Here is a tiny trained network, its code and every weight. The questions are about switching its units off for an input and a class, where a switched-off unit gives its printed mean instead of its output.

import numpy as np


def w(rows, s, z=0):
    codes = np.array(rows[::2]) - 128.0
    scale = np.full(codes.shape[1], s)
    scale[-1] = z or s
    return codes * scale


def norm(h):
    return h / np.sqrt((h * h).mean(-1, keepdims=True) + 1e-5)


def f(y):
    return y / 2 * (1 + np.tanh(0.7978845608 * (y + 0.044715 * y**3)))


def log_softmax(a):
    a = a - a.max(-1, keepdims=True)
    return a - np.log(np.exp(a).sum(-1, keepdims=True))


def net(x, mask):
    res = np.array(x, float).reshape(1, 3) / 4 @ E
    u = 0
    for l in range(2):
        y = f(norm(res) @ A[l][:, :-1].T + A[l][:, -1])
        res = res + np.where(mask[u : u + 6], y, B[l][:, -1]) @ B[l][:, :-1]
        u += 6
    return log_softmax(norm(res)[-1] @ U[:, :-1].T + U[:, -1])


A, B = {}, {}
E = w([
[158,108,132,115,116,148,105,175,130],'x0',
[98,49,141,141,30,27,92,168,43],'x1',
[58,255,192,90,128,252,67,138,55],'x2',
],0.0092)
A[0] = w([
[124,119,165,2,144,138,115,79,152,36],'0.n0',
[116,101,100,190,173,160,236,118,203,164],'0.n1',
[79,165,160,120,189,219,114,136,193,137],'0.n2',
[179,189,143,57,110,163,135,121,136,2],'0.n3',
[234,130,67,127,236,137,190,130,170,166],'0.n4',
[151,168,174,150,158,180,204,172,172,136],'0.n5',
],0.0081,0.0035)
B[0] = w([
[106,171,151,230,96,223,151,154,103,132],'0.n0',
[102,160,49,131,110,81,122,212,157,227],'0.n1',
[205,94,102,200,183,150,161,78,60,244],'0.n2',
[141,158,83,170,177,173,161,106,149,154],'0.n3',
[146,226,66,96,35,120,119,254,109,254],'0.n4',
[166,111,121,144,114,88,90,90,39,194],'0.n5',
],0.0088,0.0081)
A[1] = w([
[59,160,190,103,130,131,72,156,55,215],'1.n0',
[162,135,120,91,124,144,114,85,157,3],'1.n1',
[137,3,109,90,152,63,193,157,134,68],'1.n2',
[121,34,110,141,138,111,153,137,166,129],'1.n3',
[138,63,133,161,147,79,169,112,140,114],'1.n4',
[137,88,110,173,158,59,85,116,143,82],'1.n5',
],0.011,0.0035)
B[1] = w([
[184,192,31,95,126,53,131,176,160,255],'1.n0',
[165,155,109,99,174,152,144,138,90,107],'1.n1',
[72,114,173,88,106,157,68,109,125,244],'1.n2',
[126,197,252,141,6,153,60,97,100,185],'1.n3',
[181,100,148,115,39,170,59,106,45,176],'1.n4',
[143,141,129,91,88,206,76,103,101,175],'1.n5',
],0.011,0.0067)
U = w([
[190,210,50,73,100,1,138,215,119,254],'0',
[58,89,217,107,177,142,143,123,157,2],'1',
[127,127,244,128,144,111,163,91,180,2],'2',
[129,71,220,74,25,150,53,66,81,254],'3',
[200,163,120,168,183,164,163,98,49,254],'4',
[82,56,169,126,154,110,162,105,117,2],'5',
[76,45,192,104,158,123,181,110,146,2],'6',
],0.0093,0.0035)

Each question gives the input, the list of numbers given to net, and the class t.
The units are the neurons (one row each of A and B). Each row of codes is followed by its name. A weight is (code - 128) times the scale printed after its matrix; where a second scale follows, it is the last column's (A, B and U).
mask holds one flag per neuron, layer by layer. A switched-off neuron (its flag False) gives its mean, the last column of its row in B, instead of its output. The means were averaged over made-up inputs and are rounded, as every weight is.
A unit's drop is (log p(t) with every unit on - log p(t) with that unit switched off) / (log p(t) with every unit on - log p(t) with every unit switched off).
The circuit of an input: a set's keep is (log p(t) with only the set's units on - log p(t) with every unit switched off) / (log p(t) with every unit on - log p(t) with every unit switched off). Starting from all 12 units, units are removed one at a time, each time the one whose removal leaves the highest keep (on an exact tie, the one counted first), for as long as the keep stays at least 0.8.
units of the circuit, in order: the units of the circuit, biggest drop first
unit that matters most: the unit with the biggest drop
top k neurons: the k neurons with the biggest drops, biggest first
top k neurons in layer l: the k neurons of layer l with the biggest drops, biggest first
drop of u: that unit's drop, to one decimal
input [4,8,8], class 0: unit that matters most : 1.n0
input [5,-4,8], class 4: units of the circuit, in order : 0.n2; 0.n4
input [-2,-4,2], class 4: top 2 neurons : 0.n2; 1.n0
input [-3,0,3], class 4: top 2 neurons in layer 0 : 0.n2; 0.n4
input [2,-6,1], class 4: top 2 neurons : 0.n2; 1.n0
input [1,-2,7], class 4: top 2 neurons : 0.n2; 0.n4
input [6,-6,2], class 4: top 2 neurons : 0.n2; 1.n0
input [-7,2,0], class 3: top 2 neurons : 0.n4; 0.n0
input [-7,1,-1], class 3: drop of 0.n4 : 1.8
input [3,-2,8], class 4: drop of 0.n4 : 0.2
input [-5,7,-1], class 3: drop of 0.n4 : 0.8
